Where the symbols take the elements:
at | n m q o g
q916 | q618 q605 q432 q344 q249
q922 | q383 q442 q562 q202 q40
q442 | q922 q40 q108 q396 q836
q939 | q836 q261 q442 q235 q613
q172 | q263 q780 q859 q939 q476
q81 | q322 q135 q772 q916 q352
q448 | q195 q899 q289 q653 q49
q990 | q882 q771 q551 q352 q871
q21 | q533 q444 q473 q976 q469
q513 | q792 q67 q98 q146 q260
q650 | q721 q754 q645 q475 q385
q708 | q120 q86 q385 q645 q202
q653 | q424 q460 q701 q570 q945
q754 | q650 q385 q749 q107 q17
q261 | q939 q613 q40 q562 q470
q613 | q261 q470 q836 q108 q139
q28 | q551 q882 q517 q81 q990
q792 | q971 q513 q764 q88 q67
q385 | q754 q17 q721 q252 q120
q818 | q976 q433 q306 q807 q339
q765 | q540 q701 q571 q263 q418
q92 | q489 q596 q469 q473 q435
q645 | q246 q749 q252 q572 q721
q457 | q484 q764 q146 q596 q98
q618 | q700 q916 q49 q289 q605
q551 | q321 q28 q158 q322 q882
q306 | q695 q210 q483 q702 q976
q579 | q859 q263 q470 q40 q172
q337 | q473 q533 q339 q306 q21
q482 | q194 q807 q568 q985 q503
q202 | q86 q396 q120 q721 q236
q470 | q613 q139 q939 q383 q859
q836 | q40 q939 q922 q677 q261
q88 | q403 q146 q435 q469 q699
q882 | q28 q990 q321 q135 q771
q720 | q804 q198 q985 q856 q568
q749 | q645 q721 q544 q569 q650
q483 | q503 q501 q482 q720 q695
q469 | q444 q471 q533 q433 q489
q700 | q432 q618 q899 q988 q916
q845 | q571 q540 q476 q859 q765
q418 | q701 q424 q540 q780 q653
q701 | q765 q418 q845 q172 q424
q899 | q448 q49 q344 q460 q432
q460 | q653 q945 q418 q571 q589
q804 | q923 q720 q12 q871 q198
q484 | q699 q457 q88 q92 q764
q589 | q945 q988 q653 q540 q289
q572 | q260 q569 q513 q457 q14
q67 | q513 q260 q971 q699 q572
q568 | q198 q702 q804 q127 q194
q263 | q579 q172 q139 q836 q780
q772 | q791 q478 q249 q432 q322
q49 | q899 q432 q195 q945 q700
q339 | q433 q45 q976 q483 q473
q146 | q88 q699 q622 q471 q484
q945 | q460 q589 q424 q845 q988
q236 | q396 q677 q86 q754 q235
q447 | q127 q12 q856 q28 q985
q158 | q96 q517 q135 q791 q321
q721 | q749 q650 q246 q14 q754
q540 | q845 q765 q570 q579 q701
q432 | q49 q700 q448 q589 q618
q622 | q435 q403 q92 q21 q88
q780 | q172 q476 q579 q261 q570
q796 | q856 q127 q771 q321 q447
q289 | q988 q344 q945 q701 q195
q108 | q562 q383 q677 q708 q922
q45 | q339 q473 q818 q501 q337
q246 | q544 q645 q107 q260 q749
q562 | q235 q108 q236 q120 q383
q396 | q202 q236 q708 q650 q677
q14 | q569 q475 q260 q98 q107
q985 | q12 q923 q127 q990 q804
q98 | q764 q971 q484 q622 q792
q235 | q677 q562 q396 q17 q108
q923 | q985 q804 q447 q771 q720
q444 | q21 q469 q337 q818 q471
q503 | q807 q483 q194 q804 q501
q976 | q210 q818 q695 q482 q433
q352 | q135 q96 q322 q249 q158
q383 | q108 q922 q235 q86 q442
q12 | q447 q985 q796 q882 q923
q195 | q344 q448 q988 q424 q899
q533 | q337 q21 q45 q210 q444
q605 | q916 q249 q700 q195 q30
q695 | q501 q306 q503 q568 q210
q252 | q107 q544 q14 q513 q246
q344 | q289 q195 q589 q418 q448
q321 | q517 q551 q96 q478 q28
q570 | q476 q571 q172 q470 q845
q764 | q457 q98 q699 q435 q971
q475 | q14 q107 q572 q971 q252
q86 | q708 q202 q17 q749 q396
q596 | q92 q435 q471 q337 q622
q30 | q249 q791 q916 q899 q772
q489 | q471 q92 q444 q45 q596
q249 | q605 q30 q618 q448 q791
q194 | q702 q482 q198 q12 q807
q569 | q572 q14 q67 q764 q475
q856 | q871 q796 q990 q517 q127
q120 | q17 q708 q754 q246 q86
q478 | q772 q322 q30 q700 q81
q433 | q818 q339 q210 q503 q45
q471 | q469 q489 q21 q339 q92
q135 | q81 q352 q478 q605 q96
q517 | q158 q321 q352 q772 q551
q476 | q780 q570 q263 q613 q571
q571 | q570 q845 q780 q139 q540
q139 | q470 q859 q261 q922 q579
q971 | q98 q792 q457 q403 q513
q702 | q568 q194 q720 q447 q482
q699 | q146 q484 q403 q489 q457
q127 | q796 q447 q871 q551 q12
q501 | q483 q695 q807 q198 q306
q677 | q236 q235 q202 q385 q562
q771 | q990 q871 q28 q96 q856
q807 | q482 q503 q702 q923 q483
q107 | q475 q252 q569 q792 q544
q260 | q67 q572 q792 q484 q569
q859 | q139 q579 q613 q442 q263
q871 | q771 q856 q882 q158 q796
q210 | q306 q976 q501 q194 q818
q96 | q352 q158 q81 q30 q517
q791 | q30 q772 q605 q49 q478
q322 | q478 q81 q791 q618 q135
q424 | q418 q653 q765 q476 q460
q544 | q252 q246 q475 q67 q645
q988 | q589 q289 q460 q765 q344
q473 | q45 q337 q433 q695 q533
q198 | q720 q568 q923 q796 q702
q403 | q622 q88 q596 q444 q146
q40 | q442 q836 q383 q236 q939
q435 | q596 q622 q489 q533 q403
q17 | q385 q120 q650 q544 q708

In the rows, 151 stands for zero.

The rows follow the links: the fewer symbols apart two elements are, the more alike their rows tend to be.

Each row is also shifted at random along 7 hidden directions that mean nothing.

Some elements, each with a row of numbers:
q383: 119	169	149	191	180	161	183	164	156	137	149	150	122	117	127	186	159	138	162	162	133	159	151	130	146	151	142	143	160	142	175	131	144	168	161	197	147	166	174	142	164	158	159	173	141	145	156	158	162	136	157	161	145	151	125	135	152	129	146	131	130	170	159	147	137	166	156	165
q322: 185	113	112	155	118	127	154	151	121	167	164	162	162	163	142	131	160	158	147	144	175	116	156	146	186	136	122	156	125	184	148	141	159	160	146	164	135	149	167	142	167	161	144	133	138	160	159	140	97	185	140	172	148	151	150	149	127	167	144	130	144	116	181	165	136	145	160	147
q720: 208	108	134	168	127	123	140	169	122	156	159	166	183	148	172	119	133	148	159	158	167	123	163	157	158	142	145	166	142	190	150	137	168	152	157	130	157	149	156	137	143	157	153	138	135	175	155	158	105	161	129	155	161	171	155	188	155	169	138	144	145	120	157	161	165	130	148	132
q923: 108	157	152	159	181	137	134	174	147	160	156	143	155	145	153	165	146	148	136	154	141	140	144	139	132	144	162	152	147	169	174	154	152	169	154	158	183	153	167	147	143	118	143	159	126	148	126	163	143	130	130	153	158	149	144	171	176	166	143	166	153	158	150	144	174	148	150	141
q988: 81	177	155	169	154	148	150	164	136	121	149	149	153	128	136	152	170	162	150	163	161	164	158	115	157	160	135	157	146	163	164	152	141	180	142	192	171	146	150	129	162	131	153	162	147	138	147	153	152	169	131	178	147	144	137	141	145	147	158	134	153	147	130	133	147	154	146	176
q764: 196	157	150	180	164	149	173	160	138	129	169	157	136	120	155	153	141	150	171	168	154	157	138	134	146	151	154	143	164	147	179	135	155	148	179	180	152	164	158	148	144	154	136	165	154	180	152	134	152	179	156	149	132	179	119	118	159	134	134	140	129	151	151	146	157	153	135	138
q17: 151	124	126	142	143	168	176	115	167	140	173	161	112	158	144	147	166	148	167	147	138	135	147	148	160	132	159	148	155	128	152	141	164	146	165	178	119	158	164	166	163	171	150	154	155	141	157	127	156	155	171	151	132	161	148	107	134	125	141	143	115	174	171	172	105	191	147	158
q645: 151	154	157	158	137	167	165	167	161	139	158	151	143	131	152	147	150	156	174	144	143	156	152	156	162	151	159	158	169	146	151	130	147	137	159	162	135	148	151	133	145	167	154	162	145	153	157	160	144	140	168	156	139	170	134	141	142	132	157	149	140	154	149	145	147	161	150	153
q780: 133	151	166	166	182	151	181	143	140	149	136	149	128	134	132	160	163	126	137	147	133	176	170	146	153	163	151	144	160	157	134	134	143	148	136	159	137	154	160	158	157	170	177	155	168	134	157	148	200	114	163	155	167	147	159	180	148	145	150	140	159	184	159	148	135	153	170	171
q86: 150	177	181	170	158	170	165	141	153	110	144	156	140	123	157	149	158	154	172	170	165	194	155	137	137	168	144	149	170	126	155	158	135	148	158	159	155	154	127	158	149	167	156	168	176	161	159	140	200	179	161	148	144	153	141	126	150	129	154	141	144	162	120	141	145	150	134	167
q765: 287	134	130	124	102	147	161	138	159	154	158	150	157	166	135	126	175	166	149	131	152	138	170	145	202	148	138	169	133	165	128	138	161	151	128	173	111	136	148	132	176	173	172	129	149	128	168	151	123	129	154	182	144	148	155	151	104	151	159	136	160	151	172	159	114	167	173	170
q21: 218	139	142	114	109	156	131	126	160	151	173	158	167	180	176	120	150	177	166	149	180	142	137	163	164	144	153	156	146	132	147	176	164	132	160	128	138	144	119	164	148	158	132	134	165	177	153	126	136	201	161	140	130	160	154	109	135	156	143	168	152	127	150	166	154	150	133	131
q976: 131	183	194	126	165	145	145	161	162	145	150	137	163	151	171	148	142	167	141	151	157	188	138	148	137	164	163	151	157	144	154	165	144	141	162	135	160	146	126	166	134	147	147	149	154	169	134	147	181	129	143	138	152	152	143	152	165	168	152	170	180	180	138	130	175	125	149	131
q570: 150	197	161	142	148	165	148	162	159	146	140	135	149	148	124	166	174	166	143	139	145	171	153	141	170	166	147	152	152	147	146	158	135	159	131	177	154	140	145	130	162	134	151	159	158	124	150	164	158	149	157	173	145	135	146	136	137	145	172	153	172	149	138	130	153	160	162	178
q30: 181	136	143	140	115	129	151	132	129	148	148	159	180	169	155	124	154	161	144	157	186	151	164	150	176	158	124	157	126	168	133	156	159	152	143	145	141	146	137	152	165	165	155	126	171	160	170	135	133	191	135	163	155	145	168	153	128	168	156	130	167	129	153	156	139	130	153	153
q249: 177	149	138	162	163	122	183	131	114	125	170	154	123	138	136	146	176	160	134	168	178	159	145	102	168	143	120	136	126	169	171	145	148	178	168	218	144	160	165	167	172	152	134	148	154	161	147	102	161	204	127	174	136	146	126	101	137	153	136	108	136	169	170	145	117	147	146	159
q489: 105	154	159	153	177	164	134	150	164	160	154	153	144	153	166	165	143	146	157	154	143	149	135	160	121	145	168	145	164	131	168	171	150	144	158	127	167	157	148	169	136	140	141	163	147	164	134	152	169	151	163	126	150	153	149	146	175	149	141	179	142	154	148	161	174	154	139	136
q337: 206	159	146	144	138	144	151	175	158	148	180	144	147	137	159	145	158	180	160	140	155	145	133	128	170	139	149	159	149	157	179	145	154	154	166	180	137	147	147	138	152	155	137	147	119	178	136	145	118	143	149	163	124	168	106	116	138	152	136	158	146	157	171	145	157	149	152	129
q544: 143	114	152	174	133	152	186	127	116	114	168	175	135	126	167	111	141	139	182	170	175	165	161	151	157	154	152	147	172	154	143	128	156	124	175	153	129	156	142	160	139	190	146	156	187	182	172	114	171	212	170	146	139	193	147	127	141	127	138	125	123	142	143	159	132	154	129	150
q14: 116	153	158	139	125	164	157	151	166	151	151	153	169	157	161	138	128	149	172	148	141	155	155	176	161	163	173	158	168	137	134	136	166	122	159	130	136	146	139	140	141	163	157	146	171	155	171	160	145	140	171	143	147	175	161	158	147	139	161	161	160	145	140	149	160	156	150	145
q135: 63	140	148	149	157	131	149	135	124	159	148	155	159	161	149	137	156	143	132	154	165	154	159	148	156	155	142	147	140	168	143	159	154	151	139	143	151	152	146	165	153	150	153	139	169	157	153	133	165	171	143	152	160	147	164	166	150	167	142	148	164	146	157	157	153	137	153	151
q677: 104	178	138	145	132	179	147	153	190	149	147	145	154	159	137	174	155	164	169	151	136	143	144	154	159	154	152	158	153	119	159	154	156	158	148	169	148	151	150	131	168	143	155	158	148	131	165	173	128	144	164	160	137	143	144	124	138	130	166	156	147	143	143	153	144	178	151	164
q444: 131	153	152	132	136	149	144	159	174	158	167	147	171	155	167	139	143	165	161	144	139	147	144	149	163	150	164	163	156	146	160	149	170	139	152	142	132	145	134	143	151	160	162	137	139	169	150	155	134	105	156	148	139	169	132	153	141	156	134	178	163	160	162	157	163	151	158	130
q807: 112	143	158	136	135	132	142	156	145	151	155	151	185	162	175	127	127	156	150	157	161	150	152	158	154	157	160	161	147	165	146	146	168	141	162	130	155	147	138	150	140	149	152	136	156	169	154	151	134	147	134	146	155	168	159	173	157	166	147	157	167	147	143	147	169	132	147	130
q922: 181	191	187	188	120	166	145	177	143	121	119	160	198	119	160	145	137	160	183	176	186	194	168	158	152	192	124	164	167	141	140	154	132	144	139	126	169	145	107	121	150	167	165	160	186	173	186	177	156	200	157	157	156	153	151	165	146	143	176	134	171	100	96	133	182	118	138	168
q503: 239	130	172	115	169	138	145	131	162	173	147	146	153	184	177	146	136	143	129	145	151	154	149	177	128	145	166	146	142	150	130	165	154	139	162	106	149	154	150	195	135	160	151	136	153	153	140	143	177	123	143	121	173	140	183	178	172	176	151	163	165	185	162	156	150	134	158	130
q605: 127	151	178	193	165	133	151	171	110	140	124	159	169	123	158	145	145	137	146	170	181	178	170	148	135	169	120	151	150	180	143	152	129	163	143	130	177	153	144	152	145	162	161	157	158	169	157	159	171	180	129	152	179	140	163	194	167	169	159	124	163	132	131	139	170	107	150	157
q484: 76	187	150	161	168	166	143	174	172	150	157	142	151	143	148	182	136	155	163	158	129	145	128	147	135	155	172	147	166	131	183	151	158	154	166	168	172	159	159	136	144	121	137	169	144	154	143	165	137	146	158	146	134	163	127	129	171	139	150	172	147	147	140	141	180	167	141	139
q49: 151	166	123	150	111	149	127	189	167	169	144	141	182	164	135	165	158	176	151	137	150	117	154	151	179	144	132	170	126	171	157	147	152	182	134	172	163	141	165	104	173	128	153	147	109	126	157	195	69	138	129	182	152	131	145	162	136	162	176	144	160	114	154	144	156	152	167	161
q871: 49	157	123	155	146	138	123	184	149	171	164	143	173	151	141	154	154	165	145	139	138	116	144	134	167	141	157	165	142	180	175	148	166	171	135	172	166	143	164	112	158	112	150	147	117	145	136	173	96	124	135	175	143	157	131	165	151	166	142	171	161	128	161	149	178	159	159	145
q81: 199	196	166	147	131	133	140	180	138	142	149	137	180	141	144	143	166	187	140	148	181	176	147	121	180	169	120	160	135	172	159	162	137	167	140	178	158	138	127	126	163	141	146	142	145	165	146	153	133	170	131	179	143	139	124	138	132	170	158	141	188	134	143	124	171	121	159	154
q352: 183	163	137	143	154	140	137	171	147	175	153	140	147	161	134	167	172	170	130	132	156	136	141	140	168	139	135	149	131	170	162	162	139	172	140	172	157	145	166	142	161	130	136	150	121	143	133	157	119	152	139	167	149	129	138	143	146	169	156	154	160	140	172	144	157	146	165	150
q792: 224	195	169	135	130	167	146	160	169	136	153	142	171	152	160	152	137	173	168	156	159	171	137	156	156	171	163	153	162	125	156	157	152	137	165	152	158	147	126	140	143	142	137	154	171	164	159	155	145	176	161	148	135	162	139	119	151	142	166	162	168	139	123	132	175	148	137	142
q442: 164	147	168	168	130	172	140	170	174	177	104	158	198	155	159	160	124	129	167	149	140	157	183	205	145	174	145	168	164	144	111	144	150	134	122	77	150	148	137	131	150	184	194	147	165	144	190	210	146	109	169	136	186	139	193	234	153	154	177	156	177	122	133	161	172	130	170	160
q28: 150	182	167	113	161	144	126	130	151	152	149	139	161	175	152	146	170	170	122	149	164	176	143	137	147	164	153	144	137	143	149	192	146	154	136	144	168	141	123	174	153	124	141	140	173	146	133	128	187	170	141	151	150	129	162	138	150	171	149	175	184	161	137	145	163	145	146	155
q596: 141	178	144	121	165	164	143	148	197	163	170	134	138	167	148	177	154	168	149	141	119	139	123	140	147	139	176	147	153	120	178	162	168	154	159	172	144	154	153	155	156	131	144	150	132	146	132	151	146	105	159	144	128	152	128	118	153	146	137	185	153	183	168	154	155	179	153	136
q12: 133	149	146	172	153	125	140	184	128	145	162	151	177	129	157	138	145	158	150	157	153	142	153	125	157	150	147	164	146	187	173	137	161	166	149	165	166	146	154	124	149	135	156	147	128	168	141	160	121	135	125	169	149	168	128	176	155	164	134	151	157	140	152	144	173	139	152	142
q344: 159	147	144	130	151	155	137	132	167	164	138	148	151	182	143	163	165	149	132	147	147	139	160	158	145	145	148	152	135	147	137	167	149	167	136	147	158	149	158	162	162	140	158	147	147	115	149	161	153	140	139	156	168	119	182	162	150	159	168	150	154	159	151	157	133	163	158	171
q146: 141	153	159	161	140	152	152	141	147	133	156	161	177	142	173	131	128	149	175	173	159	163	149	151	145	167	159	156	165	136	156	150	169	131	164	134	152	155	124	150	143	161	155	146	181	184	167	140	161	173	158	140	142	180	147	147	154	142	136	160	154	138	131	156	170	145	133	138

Start here and follow the symbols in turn, left to right. Where do you end up?
Answers are names.
227	135	133	142	145	161	170	147	165	160	168	152	128	159	147	158	144	148	163	141	134	130	141	166	160	136	168	145	157	140	152	131	161	137	174	166	130	159	175	154	148	160	138	156	144	150	154	147	133	146	170	145	137	168	144	123	149	135	152	148	128	161	174	158	136	175	152	140
n g q n o g n => q699
155	148	144	143	154	143	151	133	147	151	143	150	149	169	144	158	163	150	134	156	162	149	156	145	147	148	138	146	131	155	146	163	148	170	147	159	160	154	157	167	164	145	151	147	154	134	150	143	157	169	133	156	161	126	169	149	150	160	159	135	152	158	153	155	132	150	153	163
m m m n q => q49
162	175	150	129	125	176	143	177	188	164	153	139	161	162	146	165	140	168	168	129	132	141	140	176	167	152	173	159	163	134	148	142	154	137	157	151	144	142	153	124	146	142	144	157	139	139	156	183	116	127	170	153	139	158	145	140	147	141	174	169	158	142	147	139	165	167	156	146
g q n g n m q => q572
192	198	172	147	167	174	131	176	183	159	141	139	158	152	156	185	135	160	157	150	138	161	132	165	128	161	170	147	167	122	167	166	143	150	159	140	177	152	145	145	138	126	138	167	148	151	142	177	151	142	160	136	147	147	144	142	175	148	165	179	160	147	130	135	188	150	143	141
m n g n m q => q484
130	160	162	147	171	136	133	152	136	156	150	147	160	151	154	144	159	152	130	151	158	162	152	137	143	157	151	151	146	165	155	171	148	160	136	141	167	144	141	158	147	133	154	146	153	154	134	144	171	145	138	153	159	143	153	170	160	171	139	167	171	156	147	149	169	139	154	152
q g o n g g n n => q352
87	141	158	156	167	158	140	142	154	152	156	159	150	151	174	145	139	143	161	160	153	152	142	160	127	149	165	148	166	136	161	167	155	137	159	121	161	156	140	169	135	153	147	155	159	174	144	142	173	159	164	127	148	164	151	151	167	151	134	174	145	150	143	165	170	149	136	134
q q m q n m q => q976
145	124	126	119	137	134	156	140	157	166	180	148	145	179	159	141	144	163	145	139	145	118	135	151	166	128	164	151	136	159	158	141	175	148	174	167	131	155	167	161	151	150	135	135	134	158	143	133	116	140	143	150	138	167	144	128	145	159	137	154	142	168	185	160	136	164	155	126
g q o n q o => q990
114	134	142	162	125	160	173	147	169	137	153	160	160	138	153	137	146	146	176	154	136	148	169	150	170	155	149	168	160	143	144	122	171	141	146	155	118	150	144	132	165	188	186	141	154	152	180	163	141	108	164	160	146	172	144	166	126	131	143	142	144	160	159	167	129	165	163	160
o n o n g g n => q475
180	143	151	146	144	131	156	135	125	151	150	155	158	161	150	137	162	156	135	156	179	158	156	143	163	153	127	148	131	166	142	161	148	155	147	152	147	151	144	166	160	159	147	138	165	160	155	129	160	189	139	156	158	140	161	148	141	169	149	134	164	143	158	152	143	130	154	152
q g n n g => q772
131	173	166	143	153	166	168	169	175	148	154	140	144	138	148	161	144	155	161	138	125	164	147	155	158	158	173	153	169	140	152	129	153	136	161	166	135	148	152	136	144	158	158	157	147	146	153	166	155	103	167	152	142	168	135	149	149	137	157	158	157	178	153	137	154	162	160	148
o n q g q => q484
163	162	172	183	172	147	166	181	153	141	152	151	162	114	163	156	128	139	167	163	132	167	152	143	140	163	161	157	172	154	170	127	159	143	161	147	150	159	148	139	141	166	172	157	144	178	155	166	159	100	154	145	150	178	125	179	164	145	133	158	155	168	150	145	177	138	155	135
g n q g m q => q88
172	174	165	175	186	148	158	155	131	125	144	149	123	128	138	171	177	154	136	165	168	174	148	115	133	151	130	139	143	159	171	163	122	187	154	192	179	157	162	162	157	131	139	173	140	140	132	139	181	185	127	165	156	124	140	129	163	151	157	124	138	165	138	133	139	148	142	173
g m o g g => q344
173	151	143	167	125	167	161	151	163	142	143	160	164	145	148	152	146	152	176	159	152	149	162	159	162	158	136	160	156	138	146	139	156	149	146	150	137	152	144	134	163	174	169	152	159	152	179	165	134	154	161	157	149	154	153	151	135	135	159	136	143	133	145	160	142	156	152	162
q n q n g => q86
